Below is a small trained network, with its code and all its weights. Each question gives an input and a target symbol and asks what happens when units are switched off, that is, made to give their printed mean instead of their output.

import numpy as np


def w(rows, s, z=0):
    codes = np.array(rows[::2]) - 128.0
    scale = np.full(codes.shape[1], s)
    scale[-1] = z or s
    return codes * scale


def f(y):
    return np.maximum(y, 0)


def softmax(a):
    e = np.exp(a - a.max(-1, keepdims=True))
    return e / e.sum(-1, keepdims=True)


def log_softmax(a):
    a = a - a.max(-1, keepdims=True)
    return a - np.log(np.exp(a).sum(-1, keepdims=True))


def net(x, mask):
    ids = ['αβγδεζθλμξπστφψω'.index(c) for c in x.split()]
    T = len(ids)
    res = E[ids] + P[:T]
    r = res
    for j in range(2):
        rows = slice(3 * j, 3 * j + 3)
        q, k, v = (r @ M[0][rows].T for M in (Q, K, V))
        z = softmax(np.where(np.tri(T) > 0, q @ k.T / 3**0.5, -1e9)) @ v
        o = O[0][rows]
        res = res + np.where(mask[j], z, o[:, -1]) @ o[:, :-1]
    y = f(res @ A[0][:, :-1].T + A[0][:, -1])
    res = res + np.where(mask[2:6], y, B[0][:, -1]) @ B[0][:, :-1]
    return log_softmax(res[-1] @ U[:, :-1].T + U[:, -1])


Q, K, V, O, A, B = {}, {}, {}, {}, {}, {}
E = w([
[129,135,111],'α',
[113,116,120],'β',
[141,138,98],'γ',
[128,130,110],'δ',
[167,223,50],'ε',
[145,132,91],'ζ',
[151,125,93],'θ',
[168,157,93],'λ',
[105,68,127],'μ',
[128,115,126],'ξ',
[121,118,34],'π',
[31,58,96],'σ',
[155,169,150],'τ',
[142,111,155],'φ',
[103,251,115],'ψ',
[60,63,178],'ω',
],0.028)
P = w([
[166,132,115],'0',
[176,113,145],'1',
[102,167,109],'2',
[189,91,158],'3',
[75,176,103],'4',
[188,91,186],'5',
[49,178,116],'6',
[234,84,157],'7',
[56,193,74],'8',
[141,110,255],'9',
[4,175,134],'10',
[236,75,143],'11',
],0.0096)
Q[0] = w([
[107,116,136],'H0',
[98,180,110],'H0',
[178,76,105],'H0',
[4,163,88],'H1',
[87,86,127],'H1',
[146,147,92],'H1',
],0.016)
K[0] = w([
[182,127,142],'H0',
[106,88,60],'H0',
[89,133,192],'H0',
[2,242,37],'H1',
[93,96,114],'H1',
[110,195,167],'H1',
],0.0096)
V[0] = w([
[16,194,210],'H0',
[233,174,227],'H0',
[181,5,220],'H0',
[115,61,83],'H1',
[95,79,192],'H1',
[67,186,116],'H1',
],0.011)
O[0] = w([
[25,187,236,2],'H0',
[249,244,144,90],'H0',
[254,52,167,72],'H0',
[115,103,43,134],'H1',
[173,22,235,44],'H1',
[36,113,214,131],'H1',
],0.0098,0.005)
A[0] = w([
[162,199,177,188],'N0',
[109,132,231,149],'N1',
[143,164,133,253],'N2',
[153,104,7,116],'N3',
],0.013,0.0041)
B[0] = w([
[101,84,101,157],'N0',
[136,99,32,144],'N1',
[177,174,28,160],'N2',
[126,123,251,252],'N3',
],0.012,0.024)
U = w([
[139,139,151,66],'α',
[118,80,150,70],'β',
[136,169,195,41],'γ',
[139,134,170,61],'δ',
[94,204,168,135],'ε',
[136,164,218,40],'ζ',
[162,156,220,2],'θ',
[218,221,187,128],'λ',
[167,60,179,190],'μ',
[189,113,161,172],'ξ',
[80,124,225,145],'π',
[76,51,150,230],'σ',
[223,148,80,209],'τ',
[253,101,113,187],'φ',
[104,110,42,216],'ψ',
[154,15,57,197],'ω',
],0.0076,0.0074)

Each question gives the input, a string of symbols that net reads in full, and the target symbol t.
The units are the heads (3 rows each of Q, K, V and O) and the neurons (one row each of A and B). Each row of codes is followed by its name. A weight is (code - 128) times the scale printed after its matrix; where a second scale follows, it is the last column's (O, A, B and U).
mask holds one flag per unit, heads first, then neurons. A switched-off unit (its flag False) gives its mean, the last column of its rows in O or B, instead of its output. The means were averaged over made-up inputs and are rounded, as every weight is.
A unit's drop is (log p(t) with every unit on - log p(t) with that unit switched off) / (log p(t) with every unit on - log p(t) with every unit switched off).
The circuit of an input: a set's keep is (log p(t) with only the set's units on - log p(t) with every unit switched off) / (log p(t) with every unit on - log p(t) with every unit switched off). Starting from all 6 units, units are removed one at a time, each time the one whose removal leaves the highest keep (on an exact tie, the one counted first), for as long as the keep stays at least 0.8.
circuit, biggest first: the units of the circuit, biggest drop first
unit that matters most: the unit with the biggest drop
top k neurons: the k neurons with the biggest drops, biggest first
which heads matter: for each layer, one digit per head in row order, 1 if its drop is at least 0.15 and else 0, layers parted by /
input ζ λ ζ ψ μ γ β, target ψ: unit that matters most => N3
input μ τ μ μ μ, target μ: circuit, biggest first => (H0 H1)
input λ λ λ β θ λ λ λ, target λ: circuit, biggest first => (N3 H1 H0)
input φ μ ζ θ π φ ψ, target ψ: circuit, biggest first => (N3 H1 N1)
input μ μ π μ λ τ μ μ μ, target π: circuit, biggest first => (N3 H1 N2)
input ψ ζ μ φ ξ θ γ τ ζ, target ψ: circuit, biggest first => (N3 H1)
input ε λ φ α β λ ξ, target ε: circuit, biggest first => (H1 H0)
input μ π μ λ β ξ ξ θ θ, target π: circuit, biggest first => (N3 H0 N2)
input λ λ φ β ζ λ α π ψ ξ ζ, target ψ: circuit, biggest first => (H1 N3 N1)
input ω μ ε γ, target μ: top 2 neurons => (N2 N1)
input ξ μ θ ζ, target μ: circuit, biggest first => (N3 H0 H1)
input φ λ φ δ τ α, target τ: which heads matter => 10
input π λ φ μ λ λ α ξ α, target π: circuit, biggest first => (H0 N3 N2)
input γ μ ξ τ, target τ: circuit, biggest first => (N3)
input ω λ θ σ ξ θ μ φ, target φ: which heads matter => 11
input ω μ β φ τ τ ε λ μ, target ε: top 2 neurons => (N1 N0)
input α μ λ δ ξ ζ φ λ λ φ τ τ, target φ: which heads matter => 01
input π δ φ φ ε δ μ, target ε: which heads matter => 01
input ω μ ζ θ μ λ λ λ ε φ ξ δ, target φ: which heads matter => 11
input μ π λ, target π: which heads matter => 10
input φ λ ψ λ π θ μ λ ε τ α ζ, target τ: unit that matters most => H0
input φ λ γ ξ τ φ θ θ π φ λ μ, target φ: which heads matter => 10
